Below are the code and all the weights of a small trained network. Each question names an input and a class and asks about switching units off, where a switched-off unit gives its printed mean instead of its output.

import numpy as np


def w(rows, s, z=0):
    codes = np.array(rows[::2]) - 128.0
    scale = np.full(codes.shape[1], s)
    scale[-1] = z or s
    return codes * scale


def f(y):
    return y / 2 * (1 + np.tanh(0.7978845608 * (y + 0.044715 * y**3)))


def log_softmax(a):
    a = a - a.max(-1, keepdims=True)
    return a - np.log(np.exp(a).sum(-1, keepdims=True))


def net(x, mask):
    res = np.array(x, float).reshape(1, 3) / 4 @ E
    y = f(res @ A[0][:, :-1].T + A[0][:, -1])
    res = res + np.where(mask, y, B[0][:, -1]) @ B[0][:, :-1]
    return log_softmax(res[-1] @ U[:, :-1].T + U[:, -1])


A, B = {}, {}
E = w([
[223,179,199],'x0',
[119,42,254],'x1',
[137,123,118],'x2',
],0.0083)
A[0] = w([
[237,116,118,15],'N1',
[158,249,72,97],'N2',
[150,44,205,175],'N3',
[94,171,13,50],'N4',
[181,179,64,219],'N5',
[202,107,115,2],'N6',
[40,72,80,71],'N7',
[140,209,58,6],'N8',
[212,162,174,52],'N9',
[168,95,244,81],'N10',
[29,47,175,117],'N11',
[94,59,71,24],'N12',
[174,215,173,26],'N13',
[83,129,213,57],'N14',
[29,84,74,45],'N15',
[179,107,136,157],'N16',
[115,237,93,226],'N17',
],0.011,0.0052)
B[0] = w([
[188,69,169,140],'N1',
[185,61,154,235],'N2',
[166,52,46,238],'N3',
[222,67,115,240],'N4',
[99,41,135,245],'N5',
[182,183,172,116],'N6',
[208,161,194,195],'N7',
[245,76,80,191],'N8',
[140,166,218,178],'N9',
[164,49,116,229],'N10',
[179,66,123,208],'N11',
[164,195,198,155],'N12',
[188,144,194,164],'N13',
[184,58,156,162],'N14',
[254,153,198,197],'N15',
[127,132,142,153],'N16',
[155,47,112,254],'N17',
],0.0091,0.0075)
U = w([
[197,60,116,255],'0',
[254,130,226,128],'1',
[177,2,69,30],'2',
[92,73,30,186],'3',
[59,234,88,1],'4',
[63,172,22,1],'5',
],0.0074,0.0059)

Each question gives the input, the list of numbers given to net, and the class t.
The units are the neurons (one row each of A and B). Each row of codes is followed by its name. A weight is (code - 128) times the scale printed after its matrix; where a second scale follows, it is the last column's (A, B and U).
mask holds one flag per neuron, in row order. A switched-off neuron (its flag False) gives its mean, the last column of its row in B, instead of its output. The means were averaged over made-up inputs and are rounded, as every weight is.
A unit's drop is (log p(t) with every unit on - log p(t) with that unit switched off) / (log p(t) with every unit on - log p(t) with every unit switched off).
The circuit of an input: a set's keep is (log p(t) with only the set's units on - log p(t) with every unit switched off) / (log p(t) with every unit on - log p(t) with every unit switched off). Starting from the 12 units with the biggest drops (on a tie, the unit counted first), units are removed one at a time, each time the one whose removal leaves the highest keep (on an exact tie, the one counted first), for as long as the keep stays at least 0.8.
circuit, biggest first: the units of the circuit, biggest drop first
most important unit: the unit with the biggest drop
k most important neurons: the k neurons with the biggest drops, biggest first
drop when u is switched off: that unit's drop, to one decimal
input [-8,8,5], class 1: 3 most important neurons	(N7; N15; N12)
input [1,7,-6], class 2: circuit, biggest first	(N3; N10)
input [4,6,0], class 2: most important unit	N3
input [2,-3,2], class 3: 2 most important neurons	(N15; N7)
input [-1,8,-2], class 2: circuit, biggest first	(N3; N10)
input [-7,-4,-2], class 1: circuit, biggest first	(N15; N7)
input [7,8,6], class 2: 2 most important neurons	(N3; N10)
input [7,-8,-6], class 2: 3 most important neurons	(N5; N17; N15)
input [-6,5,-5], class 1: circuit, biggest first	(N7; N15)
input [-6,6,-1], class 1: 2 most important neurons	(N7; N15)
input [-3,-3,-2], class 3: drop when N9 is switched off	0.2
input [-4,0,3], class 1: drop when N15 is switched off	0.2
input [-7,2,-5], class 1: drop when N7 is switched off	0.1
input [-4,-1,2], class 1: most important neuron	(N3)
input [-8,-5,1], class 1: 3 most important neurons	(N15; N7; N12)
